Here is a tiny trained network, its code and every weight. The questions are about switching its units off for an input and a target symbol, where a switched-off unit gives its printed mean instead of its output.

import numpy as np


def w(rows, s, z=0):
    codes = np.array(rows[::2]) - 128.0
    scale = np.full(codes.shape[1], s)
    scale[-1] = z or s
    return codes * scale


def norm(h):
    return h / np.sqrt((h * h).mean(-1, keepdims=True) + 1e-5)


def f(y):
    return np.maximum(y, 0)


def softmax(a):
    e = np.exp(a - a.max(-1, keepdims=True))
    return e / e.sum(-1, keepdims=True)


def log_softmax(a):
    a = a - a.max(-1, keepdims=True)
    return a - np.log(np.exp(a).sum(-1, keepdims=True))


def net(x, mask):
    ids = ['ΔΣητφω'.index(c) for c in x.split()]
    T = len(ids)
    res = E[ids] + P[:T]
    u = 0
    for l in range(2):
        r = norm(res)
        for j in range(2):
            rows = slice(4 * j, 4 * j + 4)
            q, k, v = (r @ M[l][rows].T for M in (Q, K, V))
            z = softmax(np.where(np.tri(T) > 0, q @ k.T / 4**0.5, -1e9)) @ v
            o = O[l][rows]
            res = res + np.where(mask[u + j], z, o[:, -1]) @ o[:, :-1]
        u += 2
        y = f(norm(res) @ A[l][:, :-1].T + A[l][:, -1])
        res = res + np.where(mask[u : u + 16], y, B[l][:, -1]) @ B[l][:, :-1]
        u += 16
    return log_softmax(norm(res)[-1] @ U[:, :-1].T + U[:, -1])


Q, K, V, O, A, B = {}, {}, {}, {}, {}, {}
E = w([
[100,150,141],'Δ',
[168,118,117],'Σ',
[37,66,231],'η',
[93,173,100],'τ',
[154,143,33],'φ',
[2,118,198],'ω',
],0.0067)
P = w([
[74,241,101],'0',
[94,87,127],'1',
[92,88,124],'2',
[159,254,141],'3',
[94,90,124],'4',
[93,89,123],'5',
[174,233,159],'6',
[92,89,124],'7',
[92,91,124],'8',
[201,205,166],'9',
[93,93,123],'10',
[93,93,123],'11',
[160,238,150],'12',
],0.006)
Q[0] = w([
[201,172,108],'L0H1',
[38,125,255],'L0H1',
[207,64,75],'L0H1',
[90,194,137],'L0H1',
[206,180,172],'L0H2',
[184,146,199],'L0H2',
[209,116,167],'L0H2',
[214,101,181],'L0H2',
],0.0093)
K[0] = w([
[156,151,57],'L0H1',
[1,96,218],'L0H1',
[223,53,115],'L0H1',
[70,195,87],'L0H1',
[195,187,163],'L0H2',
[205,208,180],'L0H2',
[220,159,151],'L0H2',
[225,141,174],'L0H2',
],0.009)
V[0] = w([
[190,125,111],'L0H1',
[148,149,133],'L0H1',
[125,138,127],'L0H1',
[120,114,101],'L0H1',
[80,150,133],'L0H2',
[148,140,145],'L0H2',
[88,2,98],'L0H2',
[100,111,103],'L0H2',
],0.0072)
O[0] = w([
[204,196,243,3],'L0H1',
[114,214,227,96],'L0H1',
[111,125,106,139],'L0H1',
[107,131,187,142],'L0H1',
[206,253,186,243],'L0H2',
[32,127,59,86],'L0H2',
[225,39,138,147],'L0H2',
[168,35,190,187],'L0H2',
],0.0022,0.0031)
A[0] = w([
[146,181,56,147],'L0N1',
[195,58,19,1],'L0N2',
[218,66,165,56],'L0N3',
[122,207,245,143],'L0N4',
[172,24,159,151],'L0N5',
[120,176,58,73],'L0N6',
[59,146,118,147],'L0N7',
[162,70,204,58],'L0N8',
[234,33,178,36],'L0N9',
[79,158,131,65],'L0N10',
[151,88,218,58],'L0N11',
[113,1,170,83],'L0N12',
[27,163,82,169],'L0N13',
[121,62,48,122],'L0N14',
[110,134,217,64],'L0N15',
[223,53,22,42],'L0N16',
],0.0068,0.0048)
B[0] = w([
[98,82,128,183],'L0N1',
[164,255,53,148],'L0N2',
[175,167,198,141],'L0N3',
[158,146,70,196],'L0N4',
[128,180,190,184],'L0N5',
[131,87,178,154],'L0N6',
[157,94,121,205],'L0N7',
[196,171,135,140],'L0N8',
[247,186,247,147],'L0N9',
[176,161,118,141],'L0N10',
[173,183,120,138],'L0N11',
[90,148,197,186],'L0N12',
[169,78,141,254],'L0N13',
[178,161,67,188],'L0N14',
[134,150,79,141],'L0N15',
[146,248,124,158],'L0N16',
],0.0088,0.0058)
Q[1] = w([
[74,16,254],'L1H1',
[154,240,52],'L1H1',
[238,205,175],'L1H1',
[222,227,23],'L1H1',
[242,227,129],'L1H2',
[90,135,141],'L1H2',
[89,80,163],'L1H2',
[39,6,174],'L1H2',
],0.0085)
K[1] = w([
[190,162,246],'L1H1',
[59,134,20],'L1H1',
[51,132,67],'L1H1',
[58,108,14],'L1H1',
[133,173,22],'L1H2',
[111,95,133],'L1H2',
[140,122,198],'L1H2',
[138,103,241],'L1H2',
],0.011)
V[1] = w([
[80,88,3],'L1H1',
[83,55,73],'L1H1',
[167,119,120],'L1H1',
[18,188,82],'L1H1',
[174,114,62],'L1H2',
[109,65,119],'L1H2',
[165,50,180],'L1H2',
[49,125,144],'L1H2',
],0.0052)
O[1] = w([
[129,26,225,208],'L1H1',
[163,95,210,110],'L1H1',
[134,142,145,166],'L1H1',
[232,2,94,122],'L1H1',
[126,208,129,251],'L1H2',
[69,118,170,38],'L1H2',
[68,68,138,18],'L1H2',
[171,68,184,3],'L1H2',
],0.0048,0.0015)
A[1] = w([
[137,188,161,29],'L1N1',
[156,170,162,92],'L1N2',
[187,130,174,2],'L1N3',
[127,53,111,39],'L1N4',
[115,121,214,65],'L1N5',
[195,166,115,89],'L1N6',
[148,191,157,184],'L1N7',
[207,188,80,43],'L1N8',
[130,255,71,111],'L1N9',
[151,108,54,72],'L1N10',
[75,194,75,61],'L1N11',
[170,182,80,73],'L1N12',
[101,172,187,109],'L1N13',
[117,194,167,81],'L1N14',
[74,106,48,244],'L1N15',
[106,164,32,119],'L1N16',
],0.009,0.0049)
B[1] = w([
[105,162,214,151],'L1N1',
[121,46,169,169],'L1N2',
[142,1,155,139],'L1N3',
[228,117,112,146],'L1N4',
[68,176,90,152],'L1N5',
[90,147,151,206],'L1N6',
[122,76,101,241],'L1N7',
[92,167,163,216],'L1N8',
[144,108,57,254],'L1N9',
[133,178,100,165],'L1N10',
[64,37,63,159],'L1N11',
[100,180,179,192],'L1N12',
[162,185,83,177],'L1N13',
[52,127,137,176],'L1N14',
[208,70,201,198],'L1N15',
[160,42,85,178],'L1N16',
],0.009,0.0055)
U = w([
[96,61,66,210],'Δ',
[190,208,225,90],'Σ',
[45,165,171,247],'η',
[246,47,144,53],'τ',
[185,204,73,58],'φ',
[104,42,230,90],'ω',
],0.012,0.0014)

Each question gives the input, a string of symbols that net reads in full, and the target symbol t.
The units are the heads (4 rows each of Q, K, V and O) and the neurons (one row each of A and B). Each row of codes is followed by its name. A weight is (code - 128) times the scale printed after its matrix; where a second scale follows, it is the last column's (O, A, B and U).
mask holds one flag per unit, layer by layer, with each layer's heads first. A switched-off unit (its flag False) gives its mean, the last column of its rows in O or B, instead of its output. The means were averaged over made-up inputs and are rounded, as every weight is.
A unit's drop is (log p(t) with every unit on - log p(t) with that unit switched off) / (log p(t) with every unit on - log p(t) with every unit switched off).
The circuit of an input: a set's keep is (log p(t) with only the set's units on - log p(t) with every unit switched off) / (log p(t) with every unit on - log p(t) with every unit switched off). Starting from the 12 units with the biggest drops (on a tie, the unit counted first), units are removed one at a time, each time the one whose removal leaves the highest keep (on an exact tie, the one counted first), for as long as the keep stays at least 0.8.
circuit, biggest first: the units of the circuit, biggest drop first
most important unit: the unit with the biggest drop
k most important neurons: the k neurons with the biggest drops, biggest first
top k neurons in layer l: the k neurons of layer l with the biggest drops, biggest first
which heads matter: for each layer, one digit per head in row order, 1 if its drop is at least 0.15 and else 0, layers parted by /
input η φ τ Σ Δ φ τ φ τ τ, target η: which heads matter : 11 / 10
input Δ τ ω η Δ Δ Σ, target φ: top 3 neurons in layer 1 : (L1N9 L1N8 L1N12)
input φ φ η τ ω ω η, target ω: top 3 neurons in layer 0 : (L0N1 L0N9 L0N14)
input φ η Σ τ Σ ω τ τ φ Δ Σ τ ω, target ω: 3 most important neurons : (L0N4 L0N1 L0N9)
input ω η η Δ, target τ: circuit, biggest first : (L1H1 L0N16 L0N9 L0N5)
input η Δ η τ τ τ τ η η Σ, target η: which heads matter : 11 / 10
input Δ τ τ τ τ τ Δ τ Δ Δ Σ Δ ω, target φ: top neuron in layer 0 : (L0N4)
input Δ ω η η φ ω τ τ Σ Δ, target φ: circuit, biggest first : (L0H2 L1N9)
input φ Δ ω η τ τ τ Δ τ ω, target ω: top 4 neurons in layer 0 : (L0N14 L0N9 L0N1 L0N4)
input η Δ η η Δ τ τ Δ τ τ, target η: which heads matter : 11 / 11
input ω η Σ φ, target τ: which heads matter : 01 / 10
input Δ Σ τ φ η Σ Δ τ Δ, target Δ: which heads matter : 01 / 10
input ω ω τ Σ, target τ: which heads matter : 11 / 10
input Δ τ τ Σ Δ τ φ φ τ τ Δ τ η, target φ: top 3 neurons in layer 0 : (L0N15 L0N1 L0N10)
input φ τ τ Σ, target ω: top 4 neurons in layer 0 : (L0N1 L0N9 L0N14 L0N13)
input Δ φ Δ η τ Δ, target Δ: most important unit : L0H2
input Δ τ Δ η, target φ: which heads matter : 01 / 11
input Δ η η Δ η τ τ Σ η φ φ, target φ: which heads matter : 01 / 00
input τ τ τ Δ Σ Δ ω τ Δ Δ τ τ φ, target Σ: top 4 neurons in layer 0 : (L0N1 L0N9 L0N10 L0N5)
input φ φ Σ Δ τ Δ Δ η φ, target φ: which heads matter : 00 / 00
input Δ η ω Δ Δ τ τ τ τ Δ, target φ: which heads matter : 01 / 11
input ω Δ τ Δ τ τ τ Δ τ Δ ω Σ τ, target τ: which heads matter : 10 / 10
input η η Δ τ η, target η: which heads matter : 00 / 10
input ω Δ Δ Δ τ ω η, target τ: 3 most important neurons : (L0N14 L0N12 L0N16)
input φ τ τ η, target ω: 4 most important neurons : (L0N1 L0N9 L0N4 L0N14)
